Below are the code and all the weights of a small trained network. Each question names an input and a target symbol and asks about switching units off, where a switched-off unit gives its printed mean instead of its output.

import numpy as np


def w(rows, s, z=0):
    codes = np.array(rows[::2]) - 128.0
    scale = np.full(codes.shape[1], s)
    scale[-1] = z or s
    return codes * scale


def norm(h):
    return h / np.sqrt((h * h).mean(-1, keepdims=True) + 1e-5)


def f(y):
    return y / 2 * (1 + np.tanh(0.7978845608 * (y + 0.044715 * y**3)))


def softmax(a):
    e = np.exp(a - a.max(-1, keepdims=True))
    return e / e.sum(-1, keepdims=True)


def log_softmax(a):
    a = a - a.max(-1, keepdims=True)
    return a - np.log(np.exp(a).sum(-1, keepdims=True))


def net(x, mask):
    ids = ['αβγδεζηθλμξπσψω'.index(c) for c in x.split()]
    T = len(ids)
    res = E[ids] + P[:T]
    u = 0
    for l in range(2):
        q, k, v = (norm(res) @ M[l].T for M in (Q, K, V))
        z = softmax(np.where(np.tri(T) > 0, q @ k.T / 3**0.5, -1e9)) @ v
        res = res + np.where(mask[u], z, O[l][:, -1]) @ O[l][:, :-1]
        u += 1
        y = f(norm(res) @ A[l][:, :-1].T + A[l][:, -1])
        res = res + np.where(mask[u : u + 8], y, B[l][:, -1]) @ B[l][:, :-1]
        u += 8
    return log_softmax(norm(res)[-1] @ U[:, :-1].T + U[:, -1])


Q, K, V, O, A, B = {}, {}, {}, {}, {}, {}
E = w([
[218,84,138],'α',
[180,8,125],'β',
[89,72,111],'γ',
[157,104,176],'δ',
[106,135,192],'ε',
[116,130,141],'ζ',
[74,127,141],'η',
[86,102,90],'θ',
[191,149,180],'λ',
[95,159,144],'μ',
[142,101,177],'ξ',
[208,112,12],'π',
[157,118,131],'σ',
[101,161,150],'ψ',
[72,122,137],'ω',
],0.015)
P = w([
[254,137,62],'0',
[82,143,142],'1',
[91,148,142],'2',
[84,143,136],'3',
[90,148,140],'4',
[100,144,140],'5',
[95,136,139],'6',
],0.0078)
Q[0] = w([
[171,110,98],'L0H0',
[13,132,92],'L0H0',
[1,116,93],'L0H0',
],0.012)
K[0] = w([
[40,66,248],'L0H0',
[75,108,32],'L0H0',
[71,78,2],'L0H0',
],0.0066)
V[0] = w([
[93,10,81],'L0H0',
[184,128,254],'L0H0',
[133,144,120],'L0H0',
],0.0052)
O[0] = w([
[189,46,147,51],'L0H0',
[2,85,85,253],'L0H0',
[132,146,115,130],'L0H0',
],0.0067,0.0023)
A[0] = w([
[97,164,124,15],'L0N0',
[63,130,50,3],'L0N1',
[152,148,188,124],'L0N2',
[159,136,158,12],'L0N3',
[109,121,6,135],'L0N4',
[144,69,83,153],'L0N5',
[108,86,167,243],'L0N6',
[152,151,133,209],'L0N7',
],0.014,0.0033)
B[0] = w([
[136,109,199,142],'L0N0',
[75,167,188,171],'L0N1',
[58,144,114,188],'L0N2',
[108,141,153,113],'L0N3',
[93,37,1,215],'L0N4',
[107,37,142,176],'L0N5',
[104,215,141,255],'L0N6',
[99,83,147,150],'L0N7',
],0.0073,0.0052)
Q[1] = w([
[93,80,78],'L1H0',
[147,4,4],'L1H0',
[150,163,155],'L1H0',
],0.013)
K[1] = w([
[65,121,123],'L1H0',
[7,79,141],'L1H0',
[191,121,98],'L1H0',
],0.014)
V[1] = w([
[255,144,159],'L1H0',
[143,253,27],'L1H0',
[12,111,110],'L1H0',
],0.0081)
O[1] = w([
[254,123,180,5],'L1H0',
[147,235,39,98],'L1H0',
[17,131,89,242],'L1H0',
],0.0083,0.0024)
A[1] = w([
[142,178,140,44],'L1N0',
[167,79,46,13],'L1N1',
[253,130,109,252],'L1N2',
[114,72,130,103],'L1N3',
[82,53,40,131],'L1N4',
[108,179,169,60],'L1N5',
[101,114,185,154],'L1N6',
[110,180,156,49],'L1N7',
],0.015,0.0042)
B[1] = w([
[204,133,137,132],'L1N0',
[87,64,18,157],'L1N1',
[1,176,195,167],'L1N2',
[203,153,61,149],'L1N3',
[242,134,191,253],'L1N4',
[190,73,80,191],'L1N5',
[143,54,91,212],'L1N6',
[194,80,75,173],'L1N7',
],0.0091,0.0061)
U = w([
[134,76,37,154],'α',
[123,73,179,102],'β',
[127,171,183,87],'γ',
[7,123,111,181],'δ',
[134,183,98,176],'ε',
[120,143,175,90],'ζ',
[130,115,138,95],'η',
[159,112,142,146],'θ',
[80,46,177,2],'λ',
[231,170,125,195],'μ',
[146,206,92,206],'ξ',
[126,106,128,112],'π',
[126,138,171,94],'σ',
[144,109,129,51],'ψ',
[132,194,182,149],'ω',
],0.014,0.0033)

Each question gives the input, a string of symbols that net reads in full, and the target symbol t.
The units are the heads (3 rows each of Q, K, V and O) and the neurons (one row each of A and B). Each row of codes is followed by its name. A weight is (code - 128) times the scale printed after its matrix; where a second scale follows, it is the last column's (O, A, B and U).
mask holds one flag per unit, layer by layer, with each layer's heads first. A switched-off unit (its flag False) gives its mean, the last column of its rows in O or B, instead of its output. The means were averaged over made-up inputs and are rounded, as every weight is.
A unit's drop is (log p(t) with every unit on - log p(t) with that unit switched off) / (log p(t) with every unit on - log p(t) with every unit switched off).
The circuit of an input: a set's keep is (log p(t) with only the set's units on - log p(t) with every unit switched off) / (log p(t) with every unit on - log p(t) with every unit switched off). Starting from the 12 units with the biggest drops (on a tie, the unit counted first), units are removed one at a time, each time the one whose removal leaves the highest keep (on an exact tie, the one counted first), for as long as the keep stays at least 0.8.
units of the circuit, in order: the units of the circuit, biggest drop first
k most important neurons: the k neurons with the biggest drops, biggest first
top k neurons in layer l: the k neurons of layer l with the biggest drops, biggest first
drop of u: that unit's drop, to one decimal
input μ μ η ε π ξ, target ξ: units of the circuit, in order : [L1H0 L0N5]
input π ε ε λ, target μ: 4 most important neurons : [L0N4 L1N5 L1N7 L0N5]
input π μ ε π ψ, target μ: 2 most important neurons : [L0N4 L0N2]
input π ψ π ε ζ, target μ: top neuron in layer 0 : [L0N2]
input μ π ε π μ ε ε, target ξ: 2 most important neurons : [L0N5 L1N4]
input ξ α ψ, target λ: units of the circuit, in order : [L1H0 L0N5 L0H0 L0N4]
input ξ ε ξ ζ μ, target λ: 2 most important neurons : [L0N4 L0N5]
input ε α μ η ξ ξ, target δ: units of the circuit, in order : [L0H0 L1H0]
input ζ μ ε π ε, target α: 4 most important neurons : [L1N5 L1N4 L1N7 L0N7]
input π ε ξ ξ, target μ: units of the circuit, in order : [L1H0 L0N6]
input π ε π ε α, target μ: units of the circuit, in order : [L1N3 L0N4]
input π θ ε μ ξ ζ μ, target μ: 2 most important neurons : [L0N2 L0N4]
input π ε γ μ, target μ: units of the circuit, in order : [L1H0 L0H0]
input π π ξ, target μ: units of the circuit, in order : [L1H0]
input π β ε ε ε ξ α, target μ: 3 most important neurons : [L1N4 L0N4 L0N6]
input ξ ε ξ η, target λ: units of the circuit, in order : [L1H0 L0N4 L0N5 L0H0]
input π ε α σ ζ σ λ, target μ: 2 most important neurons : [L0N5 L0N4]
input μ θ θ π ψ, target ξ: units of the circuit, in order : [L1H0 L0H0 L1N4]
input π ε ε δ, target μ: 2 most important neurons : [L0N4 L0N6]
input ε ε ε δ, target δ: units of the circuit, in order : [L1H0]
input ξ ε ψ, target λ: 3 most important neurons : [L0N5 L0N4 L1N4]
input π ξ ε μ σ ε, target μ: drop of L1H0 : 1.0
input π ψ ψ β ε σ, target δ: drop of L0H0 : 3.4
input ε ξ μ ψ θ γ σ, target δ: drop of L0H0 : 0.8
